Below is a small trained network, with its code and all its weights. Each question gives an input and a class and asks what happens when units are switched off, that is, made to give their printed mean instead of their output.

import numpy as np


def w(rows, s, z=0):
    codes = np.array(rows[::2]) - 128.0
    scale = np.full(codes.shape[1], s)
    scale[-1] = z or s
    return codes * scale


def f(y):
    return np.maximum(y, 0)


def log_softmax(a):
    a = a - a.max(-1, keepdims=True)
    return a - np.log(np.exp(a).sum(-1, keepdims=True))


def net(x, mask):
    res = np.array(x, float).reshape(1, 3) / 4 @ E
    y = f(res @ A[0][:, :-1].T + A[0][:, -1])
    res = res + np.where(mask, y, B[0][:, -1]) @ B[0][:, :-1]
    return log_softmax(res[-1] @ U[:, :-1].T + U[:, -1])


A, B = {}, {}
E = w([
[144,182,109,6,101,116,164,203],'x0',
[94,212,29,195,127,162,49,109],'x1',
[65,84,83,97,112,221,93,130],'x2',
],0.013)
A[0] = w([
[153,101,167,225,132,95,138,112,120],'N0',
[122,66,169,85,150,103,141,106,3],'N1',
[123,35,167,210,135,136,116,97,94],'N2',
[90,89,66,102,122,179,109,135,153],'N3',
[122,89,42,52,117,184,119,154,182],'N4',
[104,107,91,103,128,175,110,108,57],'N5',
[124,176,54,116,120,148,97,124,138],'N6',
[122,251,12,75,123,143,116,158,175],'N7',
[127,114,152,52,154,88,141,123,118],'N8',
[176,102,187,67,90,128,162,174,107],'N9',
[145,83,166,50,114,132,157,160,141],'N10',
],0.014,0.0052)
B[0] = w([
[70,95,180,197,167,139,115,115,220],'N0',
[99,139,101,65,105,169,107,136,185],'N1',
[193,190,77,207,119,85,137,137,238],'N2',
[136,83,156,185,142,171,111,168,198],'N3',
[128,90,103,166,120,190,104,108,209],'N4',
[139,96,166,121,104,120,141,90,169],'N5',
[106,156,95,99,103,174,146,144,199],'N6',
[144,251,74,96,125,131,127,146,249],'N7',
[45,123,147,123,138,68,100,149,200],'N8',
[77,138,147,66,165,122,147,99,236],'N9',
[57,163,153,96,132,152,123,123,228],'N10',
],0.022,0.018)
U = w([
[254,168,61,128,78,91,154,232,104],'0',
[95,170,80,145,134,172,100,135,190],'1',
[140,40,57,105,61,74,180,171,4],'2',
[96,153,174,70,190,46,154,129,162],'3',
[163,95,105,90,101,121,170,52,7],'4',
[98,44,159,109,134,192,92,129,78],'5',
[175,19,177,223,146,101,127,97,253],'6',
[185,54,106,65,63,93,109,71,26],'7',
],0.0088,0.0044)

Each question gives the input, the list of numbers given to net, and the class t.
The units are the neurons (one row each of A and B). Each row of codes is followed by its name. A weight is (code - 128) times the scale printed after its matrix; where a second scale follows, it is the last column's (A, B and U).
mask holds one flag per neuron, in row order. A switched-off neuron (its flag False) gives its mean, the last column of its row in B, instead of its output. The means were averaged over made-up inputs and are rounded, as every weight is.
A unit's drop is (log p(t) with every unit on - log p(t) with that unit switched off) / (log p(t) with every unit on - log p(t) with every unit switched off).
The circuit of an input: a set's keep is (log p(t) with only the set's units on - log p(t) with every unit switched off) / (log p(t) with every unit on - log p(t) with every unit switched off). Starting from all 11 units, units are removed one at a time, each time the one whose removal leaves the highest keep (on an exact tie, the one counted first), for as long as the keep stays at least 0.8.
circuit, biggest first: the units of the circuit, biggest drop first
most important unit: the unit with the biggest drop
top k neurons: the k neurons with the biggest drops, biggest first
drop of u: that unit's drop, to one decimal
input [-8,7,1], class 6: most important unit -> N7
input [7,3,-5], class 0: circuit, biggest first -> [N7, N0]
input [0,1,7], class 5: circuit, biggest first -> [N2, N3]
input [-6,-6,-8], class 6: top 3 neurons -> [N0, N7, N2]
input [-5,-8,0], class 3: top 2 neurons -> [N4, N9]
input [-3,-7,4], class 3: circuit, biggest first -> [N9, N4]
input [5,0,-1], class 3: circuit, biggest first -> [N2, N3]
input [-5,-4,1], class 6: top 2 neurons -> [N7, N0]
input [0,-4,3], class 5: top 2 neurons -> [N7, N2]
input [-8,-7,4], class 6: top 3 neurons -> [N7, N0, N2]
input [0,-7,6], class 5: top 2 neurons -> [N7, N4]
input [6,3,-6], class 0: top 3 neurons -> [N7, N0, N10]
input [2,1,-7], class 3: top 2 neurons -> [N2, N4]
input [-6,8,-8], class 6: top neuron -> [N0]
input [7,7,-2], class 0: drop of N7 -> 0.3
input [4,-7,6], class 5: drop of N6 -> 0.0
input [3,-8,3], class 3: drop of N9 -> 0.3
